Here is a tiny trained network, its code and every weight. The questions are about switching its units off for an input and a class, where a switched-off unit gives its printed mean instead of its output.

import numpy as np


def w(rows, s, z=0):
    codes = np.array(rows[::2]) - 128.0
    scale = np.full(codes.shape[1], s)
    scale[-1] = z or s
    return codes * scale


def f(y):
    return np.maximum(y, 0)


def log_softmax(a):
    a = a - a.max(-1, keepdims=True)
    return a - np.log(np.exp(a).sum(-1, keepdims=True))


def net(x, mask):
    res = np.array(x, float).reshape(1, 4) / 4 @ E
    y = f(res @ A[0][:, :-1].T + A[0][:, -1])
    res = res + np.where(mask, y, B[0][:, -1]) @ B[0][:, :-1]
    return log_softmax(res[-1] @ U[:, :-1].T + U[:, -1])


A, B = {}, {}
E = w([
[118,107,174,107,108,138,124,162,115],'x0',
[131,159,167,108,68,72,158,96,145],'x1',
[174,101,73,2,99,91,70,149,151],'x2',
[193,162,151,155,133,223,56,121,26],'x3',
],0.0098)
A[0] = w([
[52,41,58,148,103,64,155,163,144,167],'neuron 1',
[53,157,72,85,145,77,175,164,123,124],'neuron 2',
[210,231,152,113,139,154,26,105,53,175],'neuron 3',
[38,99,147,254,87,160,171,86,101,1],'neuron 4',
[193,68,89,101,59,97,92,148,132,169],'neuron 5',
[209,84,42,52,86,88,68,166,142,32],'neuron 6',
[113,101,94,129,144,98,174,187,199,187],'neuron 7',
[216,166,124,139,106,160,119,128,90,142],'neuron 8',
],0.0072,0.00087)
B[0] = w([
[80,204,55,68,88,61,64,163,113,216],'neuron 1',
[115,147,149,149,114,98,72,149,118,195],'neuron 2',
[88,185,95,26,87,61,137,184,111,254],'neuron 3',
[123,66,209,114,149,156,100,15,183,222],'neuron 4',
[185,89,164,182,153,135,138,89,141,205],'neuron 5',
[170,2,176,205,168,243,166,49,198,247],'neuron 6',
[67,196,113,69,100,141,76,208,57,206],'neuron 7',
[172,150,117,90,112,139,58,211,68,197],'neuron 8',
],0.0072,0.009)
U = w([
[95,237,77,10,82,45,95,221,108,2],'0',
[157,1,181,160,147,165,205,13,228,254],'1',
],0.0057,6.4e-05)

Each question gives the input, the list of numbers given to net, and the class t.
The units are the neurons (one row each of A and B). Each row of codes is followed by its name. A weight is (code - 128) times the scale printed after its matrix; where a second scale follows, it is the last column's (A, B and U).
mask holds one flag per neuron, in row order. A switched-off neuron (its flag False) gives its mean, the last column of its row in B, instead of its output. The means were averaged over made-up inputs and are rounded, as every weight is.
A unit's drop is (log p(t) with every unit on - log p(t) with that unit switched off) / (log p(t) with every unit on - log p(t) with every unit switched off).
The circuit of an input: a set's keep is (log p(t) with only the set's units on - log p(t) with every unit switched off) / (log p(t) with every unit on - log p(t) with every unit switched off). Starting from all 8 units, units are removed one at a time, each time the one whose removal leaves the highest keep (on an exact tie, the one counted first), for as long as the keep stays at least 0.8.
units of the circuit, in order: the units of the circuit, biggest drop first
k most important neurons: the k neurons with the biggest drops, biggest first
drop when u is switched off: that unit's drop, to one decimal
input [-5,2,8,-2], class 1: units of the circuit, in order	[neuron 6]
input [-8,-3,-7,-7], class 0: 3 most important neurons	[neuron 6; neuron 1; neuron 7]
input [-2,-8,-5,-6], class 0: 4 most important neurons	[neuron 6; neuron 1; neuron 7; neuron 5]
input [-4,6,6,-5], class 1: 2 most important neurons	[neuron 6; neuron 3]
input [-8,-7,-4,7], class 0: 2 most important neurons	[neuron 3; neuron 6]
input [4,-7,4,-2], class 1: 2 most important neurons	[neuron 6; neuron 3]
input [-6,4,-5,6], class 0: 3 most important neurons	[neuron 6; neuron 3; neuron 8]
input [-2,7,-6,-8], class 0: 3 most important neurons	[neuron 6; neuron 1; neuron 7]
input [-1,-6,5,3], class 1: drop when neuron 6 is switched off	0.7
input [-7,1,7,-1], class 1: drop when neuron 6 is switched off	0.2
input [6,5,8,5], class 1: drop when neuron 3 is switched off	0.0
